Here is a tiny trained network, its code and every weight. The questions are about switching its units off for an input and a target symbol, where a switched-off unit gives its printed mean instead of its output.

import numpy as np


def w(rows, s, z=0):
    codes = np.array(rows[::2]) - 128.0
    scale = np.full(codes.shape[1], s)
    scale[-1] = z or s
    return codes * scale


def f(y):
    return y / 2 * (1 + np.tanh(0.7978845608 * (y + 0.044715 * y**3)))


def softmax(a):
    e = np.exp(a - a.max(-1, keepdims=True))
    return e / e.sum(-1, keepdims=True)


def log_softmax(a):
    a = a - a.max(-1, keepdims=True)
    return a - np.log(np.exp(a).sum(-1, keepdims=True))


def net(x, mask):
    ids = ['Σαβδμω'.index(c) for c in x.split()]
    T = len(ids)
    res = E[ids] + P[:T]
    u = 0
    for l in range(2):
        r = res
        for j in range(3):
            rows = slice(2 * j, 2 * j + 2)
            q, k, v = (r @ M[l][rows].T for M in (Q, K, V))
            z = softmax(np.where(np.tri(T) > 0, q @ k.T / 2**0.5, -1e9)) @ v
            o = O[l][rows]
            res = res + np.where(mask[u + j], z, o[:, -1]) @ o[:, :-1]
        u += 3
        y = f(res @ A[l][:, :-1].T + A[l][:, -1])
        res = res + np.where(mask[u : u + 12], y, B[l][:, -1]) @ B[l][:, :-1]
        u += 12
    return log_softmax(res[-1] @ U[:, :-1].T + U[:, -1])


Q, K, V, O, A, B = {}, {}, {}, {}, {}, {}
E = w([
[159,98,105,194,86,2],'Σ',
[100,81,85,228,92,158],'α',
[115,117,139,228,145,163],'β',
[101,88,59,154,86,115],'δ',
[75,76,123,106,153,64],'μ',
[80,121,169,145,196,150],'ω',
],0.0059)
P = w([
[145,11,134,173,96,132],'0',
[43,204,62,202,112,120],'1',
[199,112,71,118,147,168],'2',
[171,126,201,67,59,177],'3',
[1,207,174,162,68,110],'4',
[210,117,85,136,145,164],'5',
],0.0067)
Q[0] = w([
[68,175,217,56,67,162],'L0H1',
[219,184,126,83,146,110],'L0H1',
[200,117,91,130,192,140],'L0H2',
[112,203,125,35,99,157],'L0H2',
[170,94,254,72,20,158],'L0H3',
[189,145,19,151,218,123],'L0H3',
],0.046)
K[0] = w([
[149,255,109,50,115,180],'L0H1',
[70,112,48,145,186,140],'L0H1',
[67,102,14,115,191,97],'L0H2',
[129,223,187,136,178,17],'L0H2',
[85,206,76,25,210,162],'L0H3',
[98,27,122,204,181,91],'L0H3',
],0.033)
V[0] = w([
[178,170,147,161,95,72],'L0H1',
[152,137,126,130,111,116],'L0H1',
[131,127,156,135,146,154],'L0H2',
[123,123,128,117,138,148],'L0H2',
[174,164,140,213,95,227],'L0H3',
[143,110,57,119,5,117],'L0H3',
],0.023)
O[0] = w([
[224,99,116,131,138,127,98],'L0H1',
[176,137,95,144,126,112,126],'L0H1',
[127,132,69,84,104,105,117],'L0H2',
[138,127,102,123,120,112,122],'L0H2',
[110,134,143,253,255,117,179],'L0H3',
[248,180,228,230,60,130,255],'L0H3',
],0.0094,0.0089)
A[0] = w([
[21,209,145,125,98,119,2],'L0N1',
[168,36,186,111,120,171,65],'L0N2',
[128,172,109,134,161,76,120],'L0N3',
[165,207,105,73,178,102,42],'L0N4',
[51,220,79,194,110,72,44],'L0N5',
[198,75,106,51,147,137,45],'L0N6',
[150,113,75,84,173,139,121],'L0N7',
[112,178,130,81,149,111,93],'L0N8',
[148,157,130,54,187,104,132],'L0N9',
[135,98,76,33,110,77,114],'L0N10',
[200,31,109,106,218,137,69],'L0N11',
[254,1,121,80,186,148,80],'L0N12',
],0.0084,0.0058)
B[0] = w([
[239,212,88,105,103,43,140],'L0N1',
[165,166,54,87,133,155,173],'L0N2',
[96,111,130,143,103,148,144],'L0N3',
[162,180,73,128,181,98,87],'L0N4',
[55,125,134,92,166,112,252],'L0N5',
[93,137,134,212,45,89,110],'L0N6',
[155,92,161,127,173,77,130],'L0N7',
[146,121,68,129,110,152,105],'L0N8',
[127,76,86,158,137,162,114],'L0N9',
[132,145,173,175,151,175,163],'L0N10',
[130,213,167,192,194,75,111],'L0N11',
[95,155,7,98,186,116,122],'L0N12',
],0.012,0.003)
Q[1] = w([
[123,101,85,77,185,125],'L1H1',
[3,120,102,211,215,127],'L1H1',
[215,160,197,208,162,61],'L1H2',
[130,49,150,12,177,78],'L1H2',
[80,141,106,116,197,40],'L1H3',
[26,50,90,52,158,114],'L1H3',
],0.037)
K[1] = w([
[125,87,133,67,67,125],'L1H1',
[47,119,202,81,137,166],'L1H1',
[113,130,74,89,150,103],'L1H2',
[254,114,93,133,149,142],'L1H2',
[130,164,108,40,113,188],'L1H3',
[54,128,101,59,147,145],'L1H3',
],0.047)
V[1] = w([
[58,164,148,113,114,143],'L1H1',
[84,102,55,156,68,160],'L1H1',
[95,82,186,192,111,178],'L1H2',
[102,193,72,147,69,154],'L1H2',
[210,203,94,128,242,162],'L1H3',
[66,189,255,89,76,147],'L1H3',
],0.0031)
O[1] = w([
[105,179,161,97,255,136,124],'L1H1',
[129,91,161,127,160,91,103],'L1H1',
[176,161,163,122,154,93,253],'L1H2',
[209,72,197,155,190,50,143],'L1H2',
[27,42,148,165,137,105,133],'L1H3',
[234,104,110,98,142,140,162],'L1H3',
],0.0015,0.0041)
A[1] = w([
[55,127,101,61,90,130,46],'L1N1',
[105,148,166,9,20,129,120],'L1N2',
[11,106,108,160,176,100,178],'L1N3',
[54,134,89,94,188,108,44],'L1N4',
[253,93,78,57,169,135,85],'L1N5',
[76,135,70,60,121,92,3],'L1N6',
[2,92,59,80,176,145,140],'L1N7',
[160,125,147,105,72,70,89],'L1N8',
[211,43,140,25,70,163,69],'L1N9',
[229,61,190,71,68,157,116],'L1N10',
[61,105,76,35,150,106,1],'L1N11',
[142,81,116,89,147,140,132],'L1N12',
],0.0095,0.0059)
B[1] = w([
[193,176,116,126,161,115,145],'L1N1',
[23,125,103,127,86,191,162],'L1N2',
[172,106,94,85,211,179,246],'L1N3',
[116,138,144,151,43,116,172],'L1N4',
[69,169,101,119,122,33,140],'L1N5',
[132,249,126,133,176,124,143],'L1N6',
[117,67,179,119,40,12,211],'L1N7',
[138,116,128,120,160,152,162],'L1N8',
[74,145,143,202,138,93,157],'L1N9',
[180,151,102,62,112,155,254],'L1N10',
[118,182,50,177,190,161,156],'L1N11',
[118,104,158,102,135,123,125],'L1N12',
],0.018,0.0086)
U = w([
[81,201,32,124,146,24,33],'Σ',
[67,182,178,255,112,40,191],'α',
[84,158,49,122,235,117,107],'β',
[179,173,88,80,103,106,63],'δ',
[37,164,53,107,107,121,132],'μ',
[77,73,108,82,123,32,254],'ω',
],0.0029,0.0018)

Each question gives the input, a string of symbols that net reads in full, and the target symbol t.
The units are the heads (2 rows each of Q, K, V and O) and the neurons (one row each of A and B). Each row of codes is followed by its name. A weight is (code - 128) times the scale printed after its matrix; where a second scale follows, it is the last column's (O, A, B and U).
mask holds one flag per unit, layer by layer, with each layer's heads first. A switched-off unit (its flag False) gives its mean, the last column of its rows in O or B, instead of its output. The means were averaged over made-up inputs and are rounded, as every weight is.
A unit's drop is (log p(t) with every unit on - log p(t) with that unit switched off) / (log p(t) with every unit on - log p(t) with every unit switched off).
The circuit of an input: a set's keep is (log p(t) with only the set's units on - log p(t) with every unit switched off) / (log p(t) with every unit on - log p(t) with every unit switched off). Starting from the 12 units with the biggest drops (on a tie, the unit counted first), units are removed one at a time, each time the one whose removal leaves the highest keep (on an exact tie, the one counted first), for as long as the keep stays at least 0.8.
units of the circuit, in order: the units of the circuit, biggest drop first
most important unit: the unit with the biggest drop
top k neurons: the k neurons with the biggest drops, biggest first
k most important neurons of layer l: the k neurons of layer l with the biggest drops, biggest first
drop when u is switched off: that unit's drop, to one decimal
input Σ μ μ, target Σ: units of the circuit, in order	(L0H1; L1N5; L0N12)
input δ δ δ Σ β, target δ: units of the circuit, in order	(L0H1; L0H3; L1N10; L0N5)
input α ω β α ω, target β: units of the circuit, in order	(L0H3; L1N3; L0N5)
input Σ δ δ Σ α, target δ: most important unit	L0H1
input Σ ω δ, target Σ: top 2 neurons	(L1N5; L0N12)
input ω β Σ, target ω: units of the circuit, in order	(L0H3; L1N7)
input Σ δ ω β, target ω: units of the circuit, in order	(L0H3; L1N7)
input ω μ β β δ, target ω: top 3 neurons	(L1N7; L0N5; L1N3)
input β Σ ω, target β: units of the circuit, in order	(L0H3; L1N3; L1N7)
input α α μ β, target μ: units of the circuit, in order	(L0H3; L1N2)
input ω δ δ δ δ, target α: units of the circuit, in order	(L0H3; L1N3)
input α δ ω ω β, target Σ: 2 most important neurons of layer 0	(L0N5; L0N1)
input δ Σ α, target δ: units of the circuit, in order	(L0H3; L1N10; L0N5)
input μ μ δ δ ω ω, target μ: units of the circuit, in order	(L0H3; L1N2)
input β α δ, target β: units of the circuit, in order	(L0H3; L1N3; L1N7)
input ω β δ ω ω, target Σ: 3 most important neurons of layer 1	(L1N7; L1N11; L1N6)
input α δ β ω μ, target Σ: 4 most important neurons of layer 1	(L1N7; L1N11; L1N6; L1N3)
input δ α μ δ μ, target α: 2 most important neurons of layer 1	(L1N3; L1N10)
input Σ μ β Σ δ, target δ: units of the circuit, in order	(L0H1; L1N10; L0H3)
input δ ω ω ω δ ω, target δ: units of the circuit, in order	(L0H3; L1N10; L0N5)
input Σ μ β, target Σ: top 2 neurons	(L1N5; L0N12)
input δ δ β ω δ, target Σ: 2 most important neurons of layer 0	(L0N5; L0N1)
input β ω Σ, target β: top 3 neurons	(L1N3; L1N7; L0N11)
input β ω μ, target β: top 2 neurons	(L1N3; L0N11)
input μ μ α Σ, target μ: 2 most important neurons of layer 1	(L1N2; L1N10)
input δ β β μ α, target μ: 2 most important neurons of layer 1	(L1N2; L1N7)
input ω α α μ Σ, target μ: 2 most important neurons of layer 1	(L1N2; L1N7)
input Σ β ω, target Σ: top 3 neurons	(L1N5; L0N12; L0N2)
input δ β μ μ δ, target μ: drop when L1N2 is switched off	0.8
